[169 116 151  97 143 112 141]  vof
[ 85 141  95 168 122 174 118]  novu
[ 96 154  38 151 101 170  75]  mafe
[118 120 145 160 109 174  99]  lanit
[127 138 141 156 183 124 166]  Zod
[ 77  98 146 133 119 132  74]  fos
[134 130 159 170 136 153 136]  Sef
succ: [97] : [143]
succ: [160] : [109]
perm: [124 127 138 141 156 166 183] : Zod
perm: [166 124 183 156 141 138 127] : Zod
succ: [146] : [133]
succ: [119] : [132]
succ: [159] : [170]

[200 210 130 159 141 203 149 145 162 164 128 104  91 183 160 173  98 125
  84 111 219  97 170 111 114 155  83 150] : teba
[109 109 130 135 123 177 114 112 120 120 111 170 112 120 116 163 119 127
 138 120 122 111 120 117 147 181  95 145] : fut
[130 150 145 111 164  98 203 219 114 141 210  84 170 183  91 128 148 155
 104 162 160 159 125 173 111  83 200  97] : Sef
[115 115 115 108 137 126 137 122 109 127 148  85 107 146  83 124 125 181
 126 116 128 125 116 139 115 152 117  89] : Zod
[118 121 120 162 129 101 115 117 116 130 128 123 120 122  92 128 167 133
 111 115 124 125 128 129 121 118 103 129] : vof
[108 168 110 122 138  82 181 156  93 187 240  58 141 165  76 198 207 161
  92 108 155 249 120 250 115  68 241  82] : mafe
succ: [161] : [92]
find: [109 109 130 135 123 177 114 112 120 120 111 170 112 120 116 163 119 127
 138 120 122 111 120 117 147 181  95 145] : fut
succ: [250] : [115]
perm: [ 97 200  83 111 173 125 159 160 162 104 155 148 128  91 183 170  84 210
 141 114 219 203  98 164 111 145 150 130] : Sef

[185  94 145 105  81 138 122 123  92 155] = Sef
[185  94  76 105  81 138 146  92 117 139] = fut
[123 127 178 146 173  99 177 134 119 144] = poma
[139 146 138 185 105 117  81  91  76  94] = fos
[119 203  57  21 133 131 150  60 146 119] = vof
[173 177 178  99 145 144 123 119 135 127] = novu
perm: [119 144 123 127 178 146 173  99 177 134] : poma
succ: [134] : [119]
succ: [135] : [127]
perm: [139 117  92 146 138  81 105  76  94 185] : fut

[179   5 230 197 230] -> fos
[195 136 160 158 160] -> vof
[103  97 139  57 139] -> fut
[ 69 115  68 128 127] -> pumos
[115 169 128  69 128] -> poma
[ 86 180 172 114 172] -> Zod
perm: [128  69 169 128 115] : poma
succ: [195] : [136]
succ: [114] : [172]

[113 153  97 119 135 142 148 115 131 126  91]  dutid
[153  91 113 114 135 119 148 142 131 126 143]  fut
[153  91 113 114 135 119 141 142 131 126 147]  poma
perm: [131 126 143 153  91 113 114 135 119 148 142] : fut
find: [153  91 113 114 135 119 148 142 131 126 143] : fut
find: [153  91 113 114 135 119 141 142 131 126 147] : poma

[115 111 152 109  98 208  63 155 115 108  80  63 112  52   5  93  88 133
 118  97 147 115 166 205] = dutid
[108 118  89 155  52 205  93 166   5  63 113  98 109 110  63 152 133  80
 147 115 208 115 115  88] = novu
[166 108  63 208  98  97  63   5 115 112 155 115 152 147 205 109  52  88
  80 118 133  93 110 115] = lanit
perm: [133  80  52 205 155  63 108 152  89 110 109  93 115  88 115 115 166   5
 113  63 147  98 208 118] : novu
find: [115 111 152 109  98 208  63 155 115 108  80  63 112  52   5  93  88 133
 118  97 147 115 166 205] : dutid
perm: [  5  52  63  63  80  88  89  93  98 108 109 110 113 115 115 115 118 133
 147 152 155 166 205 208] : novu
perm: [  5  52  63  63  80  88  93  97  98 108 109 110 112 115 115 115 118 133
 147 152 155 166 205 208] : lanit

[222 176 118 128  70  80 191  92]  novu
[154 155 209  99  79 155 134 180]  dutid
[192 135  90 119 106 129 107 103]  pumos
[222 176 191 128  92  81 118  70]  Sef
[154  79 134 156 180 209  99 155]  Zod
perm: [155 154  79 134 156 180 209  99] : Zod
perm: [ 70  80  92 118 128 176 191 222] : novu
succ: [135] : [90]
perm: [180  79 155  99 154 156 209 134] : Zod
perm: [ 92 222 176 118 128  70  80 191] : novu
find: [222 176 191 128  92  81 118  70] : Sef

[136 108  99 170 149 134 176 176 100 141  89 121  87 125 168  95] -> poma
[105 174  94 128  81 195 194 134 115 120 113 114 114 144 121  59] -> dutid
[ 87 132 127 182 118 220 125 152 146 107  68 159 103 145 107 101] -> Sef
[147 101 115 162  81 109 185 147 149 132  47 167 131 121 139  78] -> mafe
[ 87 176 100 125 149 176  99 134 108 121  95 136 168  89 140 170] -> fut
[ 94 132 127 102 118 220 125 152 146  88  68 159 103 145 107 101] -> novu
[ 94 130 155 144 122 168 149 151 108 128  68  86 183 172 126  96] -> vof
find: [136 108  99 170 149 134 176 176 100 141  89 121  87 125 168  95] : poma
succ: [162] : [81]
find: [ 94 130 155 144 122 168 149 151 108 128  68  86 183 172 126  96] : vof
succ: [86] : [183]
perm: [ 87  89  95  99 100 108 121 125 134 136 141 149 168 170 176 176] : poma
succ: [122] : [168]

[189 168 120  96 105 242 105 125  73  48 129 107 197 178 177] = teba
[ 95 154 145 195 171  99  61 175 126  71 139  35  84 148  68] = Sef
[122 105 156 173 148 111 157 125 172 102 163 170 143 129 121] = mafe
[125 111 170 142 163 102 122 105 148 173 121 143 158 129 137] = novu
[111 152 163 150 153 164  65 116 132 119 108 187 183 155 211] = fut
[ 96 129 197 177 105  48  73 168 120 105 107 178 189 125 243] = vof
[129 141 199 144 110  74  92 138 121 125 113 191 180 114 219] = lanit
[131  99 167 182 188 126 118 149 154 116 141  59 100 129  89] = Zod
[140  95 187 150 185 128 138 105 157 181 138 126 136 117 132] = fos
[125 111 170 157 163 102 122 105 148 173 121 143 157 129 172] = poma
[119  98 174 175 151  94 132 114 153 184 120 124 156 121 184] = pumos
perm: [102 121 163 111 157 173 105 143 170 122 148 129 125 172 157] : poma
succ: [94] : [132]
succ: [117] : [132]
perm: [243 125 189 178 107 105 120 168  73  48 105 177 197 129  96] : vof
perm: [ 48  73  96 105 105 107 120 125 129 168 177 178 189 197 243] : vof
perm: [ 48  73  96 105 105 107 120 125 129 168 177 178 189 197 242] : teba
succ: [35] : [84]

[ 85 155 149 112 221] = vof
[139 111 130  41 193] = fut
[175 107 120 122  98] = pumos
[157 180 142 207 118] = novu
[142 123 119  76 146] = Zod
[142 145 120 123  76] = teba
[128 226  18 139 112] = Sef
[120 123 146  76 142] = lanit
perm: [ 18 112 128 139 226] : Sef
perm: [ 76 119 123 142 146] : Zod
perm: [142 120 123 146  76] : lanit

[219 103 205  52 138 130 159 189  74 100]  fut
[137 126  90 190 160 127  89  93 125  93]  dutid
[137 149  89 150 144 120 141 163 160  75]  lanit
[171 121 135 156 218  98 135 119 134 133]  teba
[ 70 149  89 150 144 120 141 122 126 105]  vof
[137 126 125 190 106 184 137 117 125 109]  Sef
[137 149  89 150 144 120 141 122 126 105]  fos
find: [219 103 205  52 138 130 159 189  74 100] : fut
succ: [163] : [160]
succ: [159] : [189]
succ: [74] : [100]

[109 119 161 104 122  95 153 136 157 118 132 127]  poma
[109 136 110 141 126 142 123 126 131 158 123 107]  dutid
[ 73 232 214  89 209 177  86  96  49 224   9 107]  teba
[102 116 129 219 135 159 181 135 105 162  94  11]  mafe
[109 150 148 139 115 130 136 105 125 119 114 118]  Sef
succ: [142] : [123]
perm: [  9  49  73  86  89  96 107 177 209 214 224 232] : teba
perm: [ 11  94 102 105 116 129 135 135 159 162 181 219] : mafe
succ: [214] : [89]
perm: [127 132 118 157 136 153  95 122 104 161 119 109] : poma
succ: [115] : [130]

[ 72 104  80 114  78] : poma
[143 151 123 114 202] : fut
[157 203 157 233 107] : lanit
[ 94 160 178 161 177] : teba
[160 178 178 161  94] : mafe
[143 151 123 103 144] : dutid
[157 233 156 107 203] : vof
[160  94 177 177 161] : Zod
perm: [ 94 161 178 178 160] : mafe
perm: [107 157 203 156 233] : vof
find: [160 178 178 161  94] : mafe
find: [157 233 156 107 203] : vof
perm: [ 94 160 161 177 178] : teba
perm: [107 156 157 203 233] : vof

[118 157 199  88 101 161 200 140 174  99  99 113  91  79 150 115  50 119
 149 176 141 128  42 193 123 157 135  74] = vof
[130 148 135 132 134 141 101 101 146 127  94 118  78 107 134 128 153 111
 153 151 104 150 158 118 133 132 132 144] = Sef
[134 153 151 104 118 158 144 132 147 133 101 127 107 128 141 132  94 118
 153 135 130 111  78 148 150 134 132 101] = novu
[134 117 116 154 152 108 110 127 112 122 152 112 144 139 120 122 164 126
 122 141 120 122 169 106 144 111 101 151] = fos
[161 142 101 152 149  84  88 101 100 141 119 116 146 160 111 116 204 111
 132 122 118 116 189  78 161  83 111 161] = lanit
[131  85  82 190 171  74  78 130  91 115 189 111 186 148 111 115 207 133
  91 137 116 137 227  77 128 108  72 185] = dutid
perm: [ 78  94 101 101 104 107 111 118 118 127 128 130 132 132 132 133 134 134
 135 141 144 147 148 150 151 153 153 158] : novu
perm: [122 127 106 122 116 117 112 120 152 122 110 120 134 151 144 108 152 111
 169 144 164 112 139 122 101 126 141 154] : fos

